[128 = 0]
0 [143  70 131 136 125 119 149 153  60 111 143 123 119 214 129 149 147 130
 180  71 171 111 125 111  83 106 105 108 148 111 107 141 106 155 105 111
 156 127 111  95 147  90 126 128 121  80 126 106 131  43 138  84  69 128
 132 137 154 145 108 125 175 154  91 137]
1 [113 255 138 101 126 141 125 136 169 169  94 132 137  35 111 136 120 124
  94 157  86 126 108  97 159 166 141 158 108 151 179 133 173 104 130 137
 126 119 112 169  94 118 133 118 125 189 149 148 136 219 112 183 221 124
  60 111 111 132 151 124  21 142 175 136]
2 [139 216 146 117 115 139 136 127 195 162 108 128 109  54 114 109 141 130
  97 127 114 130 117 134 154 156 121 152 122 146 171 117 160 106 143 132
  95 112 142 138 120 144 121 129 103 211 137 181 123 223 123 149 197 129
 122 127 111 122 154  91   1 134 170 125]
3 [124  75 113 148 124 132  68 113 181 105 153 123 144 120 146 133 126 117
  94 137 103 119 161 132 135 115 126 132 165 153 138 129 142 115 125 137
 151 133 198 147 107 180 138 142 126 134 143 118 131  91 107 117  85 114
 238 138 138 121 102 126 203 117 123 122]
4 [118 150 164 139 115 122 161 140  97 140 149 127 102 111 127 136 145 114
 187 106 158 158 114 125 123 151 113 139 111 132 123 115 115 107 111 125
 141 128  84  96 142  93 104 106  85 170 131 129 123 172 108 113 168 143
  22 152 116 159 148 101  36 117 126 132] -> 2 1 0
5 [104 113  93 135 137 126 105 119 187 131 113 106 134  98 128 121 115 146
  47 166  87 116 146 154 155 123 137 113 159 145 144 126 154  87 122 153
 121 123 135 186 103 159 151 121 131  90 148 114 135 117 101 151 125 131
 197 127  80  98 111 164 186 117 133 126] -> 3 2 1
6 [125  88 137 156 143 138  85 117 183 105 147 136 120 119 138  99 169 126
  98 125 118 134 156 158 116 141 107 151 131 159 129 124 130 151 103 128
 153 129 241 164 101 180 138 156 135 137 156 139 139  93 146  82  98 125
 220 126 133 138  72 106 154 114 117 114] -> 3 5 0
7 [140  39 102 144 144 115 117 117  65  75 131 121 117 184 130 155 103 119
 152  92 141 116 122 110  85  87 114 111 143 111  63 127  73 170 101 106
 139 143  83  69 146 102 127 135 152  78 121 104 114  15 124 107  62 137
 152 122 149 121 130 131 212 123  72 130] -> 0 3 6
8 [115 219 136 124 163 133 133 129 208 180 122 135 139  54 118 101 134 131
 117 175 118 159 115 126 165 159 119 160 105 139 178 109 168  96 124 137
 123 140 149 174  94 147 123 101 129 166 127 115 130 238 116 139 171 100
 121 122 116 173 158 125  44 145 152 132] -> 2 1 4
9 [ 99 247 137 109 131 125 126 130 163 157 108 137 127  56  97 101 120 132
 102 173 112 129 100 124 163 162 143 151 110 134 176 128 171  83 127 143
 120 126 121 147 119 111 128 102 135 184 133 141 131 255  93 176 228 121
  92 132 135 162 175 118  33 155 171 139] -> 1 8 2
10 [128 127 154 158 107 116 147 141  73 144 132 147 135 154 120 154 170 134
 201  63 141 140  86 103  80 160 109 115 119 110  97 137  93 140 126  96
 117 117  67  73 148  98 128 136 109 126  97 165 103 116 136  83 143 135
  85 138 159 142 156 103 103 121 106 145] -> 4 0 7
11 [110 203 169 100 133 148 152 135 169 171 123 148 113  46 127 101 121 141
 133 147 101 122 126 117 174 138 136 137  82 109 157 141 164 106 135 117
 128 124 120 163 138 130 145 114 124 170 129 152 136 251 130 142 216 132
  32 117  86 146 167 128  20 121 188 124] -> 1 9 2
12 [124 164 121 133 139 133  84 113 220 142 105 119 122  84 134 109 124 145
  84 160  90 144 111 147 159 141 116 165 117 159 175 125 143 117 138 126
 124 120 176 157  97 152 106 119 134 157 140 156 113 155 113 143 120 128
 177 117 146 128 104 123  84 114 170 114] -> 8 2 5
13 [121 106 137 115 139 127  87 123 217 124 132 117 128 106 144 118 135 146
  69 136  87 120 160 131 149 141 147 137 139 158 157 127 145 137 130 119
 138 121 216 155  97 163 125 160 127 151 134 144 146 149 149 127 135 106
 219 148 134 129  70 127 149 139 138 120] -> 6 3 12
14 [115 149 166 124 124 115 157 143 101 160 123 126 133 141 119 138 118 117
 196 113 129 153  98 109 115 143 141 115 143 119 111 116 108 134 126 121
  88 128  64 104 125  92 126 109  98 126  95 134 121 171 141 119 161 132
  21 124 118 134 177 136  70 113 147 131] -> 4 10 11
15 [146  64  95 157 138 134  97 148 149 114 146 131 126 138 120 138 129 159
 114 117 106 140 143 144  97 142 111 141 143 181 136 138 113 145 116 132
 155 137 185 145 125 174 134 146 115 109 135 107 126  61 111 121  83 126
 240 119 147 108  62 130 180 111 103 122] -> 3 6 13
16 [142 102 147 127 106 118 148 139  65 126 143 130 126 174 124 145 123 114
 173  97 159 104 125 124  96 107 129 119 114 125  86 130 115 153 120 131
 124 151  95  79 147  82 110 131 116 107 109 129 142 100 130 119 122 128
  70 120 136 133 152 132 157 121  99 145] -> 0 10 14
17 [123 100 105 156 130 131  94 128 165  92 128 112 130 127 148 142 116 111
  95 154 131 125 165 150 128 115 138 120 152 130 122 123 143 141 132 148
 139 113 182 175 111 157 140 158 153 108 149 114 121  95 146 135  94 121
 227 129 133 124  65 134 183 118 106 122] -> 3 15 6
18 [101 145 112 133 145 123 118 105 218 156 127 110 107 100 123 127 142 151
  80 158  97 147 129 167 148 148 122 155 102 163 181 104 166 101 115 115
 116 125 187 150  97 168 118 111 131 176 146 149 117 183 139 169 162 132
 167 119 129 112 108 155  77 112 158 113] -> 12 13 8
19 [131 101 155 149 138 134 144 125  49 120 158 133 147 182 132 146 146 141
 198  96 193 122 111 109 107 130 116 128 136  93  77 142  91 150 118 136
 124 136  84  73 135  97 114 154 118 108 103 132 135  83 147  86  69 133
  69 125 136 139 109 107 138 112 118 106] -> 16 0 10
20 [137  59 127 150 148 129  84 135 124  97 139 128 116 158 111 120 113 125
  93 136 139 132 147 133 107 104 136 119 150 147 108 136 125 147 126 127
 146 124 181 128 132 171 120 160 145 121 117 136 131  49 138  72  83 133
 233 132 142 138  54 131 188 112  76 136] -> 15 17 3
21 [132 124 134  92 130 126  84 108 140 123 158 121 123 112 126 116 132 121
  67 171  96 114 141 149 132 116 116  99 134 123 140 128 137 132 134 132
 124 135 187 173 122 165 153 131 147  83 122 106 121 102 118 139 115 112
 207 125 124 101  88 160 218 142 140 147] -> 17 5 3
22 [133 196 148  84 145 148 126 122 210 169 105 132 123  57 135 117 115 114
 114 161  87 124 127 140 155 138 142 156 103 143 157 132 178 113 153 140
 127 124 143 174 101 146 114 127 137 156 136 147 139 236 131 163 176 132
  85 113 114 123 143 143 124 132 158 144] -> 8 1 11
23 [125 211 138 121 130 144 162 125 112 159 139 128 139 102 118 134 138 141
 159 142 133 127 101 123 163 127 143 122 121 137 146 114 118 106 116 106
  99 130  65 145 132 104 125 107 118 136 146 146 133 188 124 157 194 148
  27 102  90 119 187 136  45 127 154 114] -> 14 11 4
24 [153 112 139 145 114 111 146 142  60 119 132 138 134 174  90 141 143 138
 174  85 157 102 123 104  83 121 122 113 160 100 103 129  78 144 153 105
 121 122  80  88 163  95 109 144  96  84 110 108 125  84 150 102  88 129
  81 128 146 100 137 123 144 143  95 138] -> 16 19 0
25 [ 99  60 136 138 121 121 125 150  77  78 150 131 108 195 121 120 114 125
 127  99 138 111 128 129  88  97  90  79 165 110  80 137 101 142 119 120
 103 120 102 108 165 117 127 116 139  66 120 117 121  24 134  94  75 112
 140 138 132 125  92 141 197 107  93 156] -> 7 0 24
26 [120  80 131 144 124 138  95 115 163 117 130 112 111 127 138 112 126 136
  71 128 109 140 153 135 121 130 150 151 155 186 148 155 138 118 111 128
 146 124 188 167 127 166 138 148 157 133 137 117 136  92 129 114 109 119
 223 133 139 123  95 128 164 116 126 149] -> 3 17 6
27 [130 182 143 128 142 128 101  87 200 148 106 135 127  61 137  91 130 139
  77 171  93 130 140 120 160 120 106 164 105 167 171 123 166 111 111 110
 114 144 210 176  96 158 128 113 126 179 154 142 112 172 104 164 154  94
 145 122 114 132 117 124  83 128 152 117] -> 12 18 8
28 [128  49 116 106 121 110  86 132 119  82 148  99 113 192 141 109 121 110
 109 133 155 125 144 139  95  76 106 123 138 153  90 141  96 144 128 134
 140 119 172 119 133 136 119 151 131 113 147 112 125   7 153 100  51 116
 218 135 135 111  74 112 242 115  88 140] -> 20 25 15
29 [127 190 142 105 123 146 133 110 223 164 115 132 120  68 128 120 157 155
  78 143 100 141 128 105 161 175 117 185  92 130 163 120 175  91 125 141
 128 141 154 144  99 129 142 116 126 212 126 166 119 233  99 124 171 117
 120 132 139 150 127 106  45 101 157 137] -> 2 8 27
30 [127 111 118 158 158 141  85 105 168 126 126 118 132 105 130 114 132 119
  66 147 102 160 165 151 126 132 144 140 126 136 156 136 117 126 137 125
 136 121 202 150 122 167 142 132 139 140 152 136 136  70 136 111  99 102
 219 126 121 123  62 130 179 134 108 143] -> 26 17 3
31 [133  23 141 143 128 118 123 128  73  92 130 106 128 186 128 120 105 120
 147  97 156 108 158 131  96  79 113  75 162 125  60 152 103 158 114 136
 150 127 128  98 142 108 149 132 142  89 112  98 112  47 141 103  42 138
 158 120 140 112 134 123 217 146  91 120] -> 7 25 0
32 [131 170 177 132 126 162 147 136 121 175 127 138 130  83 119 129 154 124
 153 105 125 149 100 103 137 156 132 156 139 136 190 116 105 132 138 132
 126 125 132 114 126 131 132 109  92 217 128 173 124 237 137 122 177 145
  60 139 130 149 158 123   1 107 136 136] -> 2 4 11
33 [131 219 163 131 117 136 166 122 172 181 123 155 127  85 128 120 126 166
 131 143 119 124 102 135 151 173 132 152  92 143 149 120 166 102 124 136
 121 142 118 128 140 112 111 114 123 176 110 160 115 255 123 150 195 122
   7 125 118 153 159 125  28 112 173 145] -> 11 9 1
34 [138 196 165 133 153 129 130 142 161 157 106 123 126  73 109 111 173 124
 123 128 141 136 114  91 137 154 134 170  91 117 161 103 119  95 129 130
 132 129 138 114 113 116 123 116 104 186 113 164 116 253 126 130 196 139
  91 133 139 158 167 102   5 103 143 135] -> 32 2 29
35 [123 116 148 145 117 104 156 158  70 144 138 138 114 165 128 156 151 129
 201  85 159 128 109  93  86 119 125 142 136 116 132 128 107 124 138 112
 118 128 106  45 146  74 126 140 116 131 116 138 135  85 125 100 104 127
  57 126 110 150 143 110 102  98  97 111] -> 16 10 19
36 [110  74 130 141  99 122 157 163  68 114 145 151 131 165 125 160 132 122
 180  72 152 124 125 108  81 111 109 106 142 102 101 129 103 143 142 133
 104 136  85  97 132  80 124 129 130  85 115 135  96  90 129  96 106 151
  79 138 146 140 145 107 120 126  88 108] -> 16 24 35
37 [118 198 150 152 114 139 113 118 210 155 121 134 106  50 111 128 154 128
 130 126 129 176 118 128 150 153 146 188 125 138 178 119 175  97 148 154
 112 126 202 139 104 149 123 119 112 236 139 179 129 223 129 101 148 105
 146 142 127 147  94  99  11 129 132 143] -> 29 2 8
38 [125 135 114 134 143 118  94 117 202  97 131 152 130 110 148 122 108 120
  82 171 105 125 151 130 120 127 130 128 110 152 162 128 154 130 129 133
 116 110 183 185 107 157 147 148 174 118 144 116 122 125 125 146 117 110
 193 134 112 123  77 138 180 134 147 143] -> 17 21 13
39 [126  75  90 160 118 131  80  88 145 122 153 129 141 160 144 139 131 136
 111  98 115 148 162 131  80 106  99 120 163 145 134 152 100 157 128 117
 157 122 210 105 144 150 120 126 122 113 119 122 150  41 138  78  38 134
 239 146 170 138  52 125 218 119  50 136] -> 20 15 28
40 [141 126 130 144 107 129 162 127  74 126 145 151 140 164 118 117 143 130
 208  61 170 125 108 104 106 159 121 125 129 108  90 118  98 130 127 111
 105 119  95  85 150  80  96 123  76 139 117 131 105 122 109 103 142 128
  54 134 144 140 150 121  78 114 113 137] -> 10 35 16
41 [104 153 139 138 129 140 116 119 191 135 125 129 118  73 123 110 155 166
 106 167 108 155 134 122 143 152 130 162 108 165 189 111 179 119 141 112
 135 110 198 153 120 141 132 137 112 215 162 168 121 191 148 122 171 109
 195 134 141 130  81 131  53  99 128 131] -> 18 37 12
42 [158  73  98 146 101 109 145 175  71  88 153 125 127 183 136 114 129 148
 181  60 158 114 135 126 102  92 117 125 158 134  83 117  89 114 124  90
 128 122  88  60 149 105 128 133 111  83 120 117 117  57 161  94  85 152
 103 126 124 126 102 113 160 115 101 139] -> 0 24 36
43 [124  30  97 148 151 136 109 136 107  97 133 118 106 168 157 137  99 124
 141 125 141 139 125 127 107  78 146 119 150 134  96 138 103 138 115 112
 146 136 173 133 118 159 146 138 157  72 136  96 120  24 131  88  49 129
 199 129 140 123  75 130 203 141 111 134] -> 28 20 31
44 [148  46 102 150 127 110 103 123 108  97 141 140 113 176 126 132  93 117
 106 140 141 138 151 152 111 110 134 115 160 119 119 132 113 122 132 147
 138 132 175 110 154 161 147 161 132  95 140  91 148  18 166 101  81 136
 245 122 146 134 119 125 207 139 102 131] -> 20 43 28
45 [137 106 153 131 144 133 179 157  69 149 145 130 144 121 115 158 119 122
 214 107 147 126  93  92 111 137 134  97 114 117 113 128  93 138 115 126
 115 136  39  95 157  93 107 121 139 107 121 123 117 166 129 130  98 139
  85 139 116 124 175 105 121 129 133 145] -> 14 16 10
46 [125 175 151 147 115 134 154 109 154 157 118 127 111  68 123 146 148 142
 119 153 140 131  96 123 179 185 142 193 101 151 165  99 166 115 131 100
 109 137 132 127 135 136  98  97 117 194 146 169 151 231 133 130 218 141
  93 142 106 140 158 119  21 121 162 134] -> 2 34 33
47 [109 199 114 120 131 119 113 126 188 140 112 120 133  59 139 118 118 130
  79 161  82 115 134 153 174 139 147 136 102 135 178 121 140 102 122 121
 131 136 207 175 128 151 125 136 149 166 142 129 115 165 111 152 174 114
 174 115 105 133 109 140  84 146 161 109] -> 27 12 18
48 [126 153 131 132 123 142  91  99 204 168 139 111 119  80 148 109 136 139
  74 148 125 155 159 130 157 137 132 154 115 163 162 140 168 108 121 129
 129 121 178 128 110 178 151 125 126 188 123 140 116 158 113 151 136 123
 188 119 114 119  95 124 108 119 139 127] -> 12 18 27
49 [113 121 145 172 112 138  84 105 216 134 124 144  97  95 121 117 164 139
  77 105 139 173 159 111 124 151 103 194 129 160 174  97 158 146 118 150
 163 119 253 116 107 183 128 118  98 234 157 159 132 107 147  85 118 135
 236 146 146 139  39 134  79 105  83 112] -> 6 41 48
50 [148 108 146 124 112 140 163 142  85 146 122 138 138 140 111 131 166 151
 180  91 160 108 121 119 105 139 114 124 129 117  95 129 111 129 112  89
 104 125  73  80 149 106 113 108 112 130 114 152 137 130 136  90 104 157
  44 119 128 149 166 127  92 107 136 132] -> 40 10 35
51 [112 150 120 143 140 126  91 129 215 120 104 105 131 103 131 104 146 119
  87 145 127 144 132 136 143 141 116 163 130 142 163 117 175 106 117 136
 119 106 203 143  86 147 120 130 118 186 162 148 136 175 124 164 161 108
 190 126 110 124  80 135  94 115 160 116] -> 18 12 48
52 [132 118 151 120 127 141 161 152  97 132 102 145 118 159 107 121 136 103
 163 106 173 143  87 113 110 123 136 140 106 122 116 106 101 156 118 122
 119 135  95  84 141  69 112 103 127 121 106 146 146 169 139 123 167 130
  54 130 135 131 130 112  77 127  89 123] -> 14 40 50
53 [124  53 111 135 116  99  91 120 111  93 140 103 123 179 140 131 113 123
  96 163 109 122 148 128 105 101 125  91 139 135  96 138 131 130 120 136
 148 130 126 128 132 160 139 149 145  82 108 103 131  29 139 117  67 108
 192 145 135 118  81 128 219 134 103 136] -> 28 43 44
54 [137 131 142 131 123 127 168 144  48 114 140 132 129 175 138 136 123 134
 205  95 164 110 108 124 121 112 119 136 123 136  91 150 100 144 119 130
 113 121  62  87 157  77 120 128 113 122 127 121 111 151  99  98 115 138
  59 125 129 183 153 102 104 128 101 135] -> 40 16 50
55 [121 122 117 137 135 117  80 100 190 121 128 121 133  86 126 114 137 127
  62 147 114 148 143 129 135 134 153 145 147 164 142 147 149 144 119 117
 139 140 212 141 129 187 122 131 133 144 119 125 148 105 135 104  91 119
 214 114 116 113  79 121 146 138 117 122] -> 30 26 13
56 [143 206 130 123 118 148 160 132 160 158 117 129 131  63 114 109 137 138
 139  93 133 136 109 109 156 173 137 147 108 126 168 121 137 138 109 154
 112 134 103 135 127 101 110 103  97 178 116 162 135 238 121 148 201 122
  59 125 119 156 182 100   5 135 164 140] -> 33 34 32
57 [119 209 141 100 107 144 150 129 137 186 108 128 151  84 120 135 106 147
 142 110 135 142 104 119 157 156 118 158 111 108 149 122 148 120 143 108
 129 140  78 112 125 116 113  89 116 160 119 134 147 250 122 160 198 112
  85 131 138 148 164 104  31 140 167 110] -> 56 33 9
58 [120 131 140 125 138 123 153 157  76 143 123 127 111 155 106 145 151 136
 192  81 171 146 131 100  70 158 106 143 113 127 116 103  82 149 142 122
 117 134 106  65 160  98 101 116 110 132 127 142 140 125 132 113 121 160
  60 144 141 148 131 129  90  93 135 107] -> 35 50 40
59 [118 148 152 134 110 149 147 131  73 156 126 144  96 136 134 124 148 134
 200  79 165 163  98  81 105 141 110 154 137 111 121 119 116 126 121 109
 131 151 110 100 166  90 116 139  91 159 119 145 135 165 137  85 153 133
  63 152 131 174 134  97  40 122 120 140] -> 4 40 58
60 [144 200 167 140 114 139 140 112 188 180 118 153 124  84 124 115 147 153
 152 119 147 141 101  85 109 188 123 163 102 130 159 118 139 113 128 140
 120 120 146 101 132 117 131 121  78 207 118 198 140 225 144 102 181 136
  84 132 147 174 149 129   1 109 124 128] -> 34 32 56
61 [117  85 135 155 146 144  89 132 130  95 116 135 128 167 119 140 148 137
 111 117 137 109 141 155 112 119 124 121 152 144 117 113 114 156 149 125
 141 123 178 126 119 123 123 181 108 106 111 108 132  55 138 107  50 115
 223 136 138 134  39 107 176 108 101 109] -> 20 15 17
62 [147 161 163 127 134 135 153 124 108 152 122 137 130 120  96 123 134 148
 144 112 155 128  93  99 127 144 131 152 113  91 133 137 118 135 141 118
 116 128  92 103 157 100 113 106  91 146 111 140 137 194 121 123 173 134
  61 152 124 169 149 113  32 100 111 135] -> 4 59 52
63 [140  71 126 143 120 127 111 111 167 108 140 139 117 156 151 124 133 154
  87 122 109 148 160 139 117 120 127 158 160 171 130 129 127 148 126 165
 157 110 193 121 123 190 163 140 121 143 136 118 128  67 142 116  89 103
 244 133 166 127 103 133 182 128 112 143] -> 26 3 15
64 [157  37 123 164 141  92 116 149  92  99 148 128 142 215 118 122 133 125
 135  90 125 115 145 139  98 104 125 106 165 147  71 128  81 150 130 141
 143 152 159  91 151 124 129 136 138  63 103 107 130   1 172  82  45 114
 246 128 137 107 104 147 204 125  89 119] -> 44 31 28
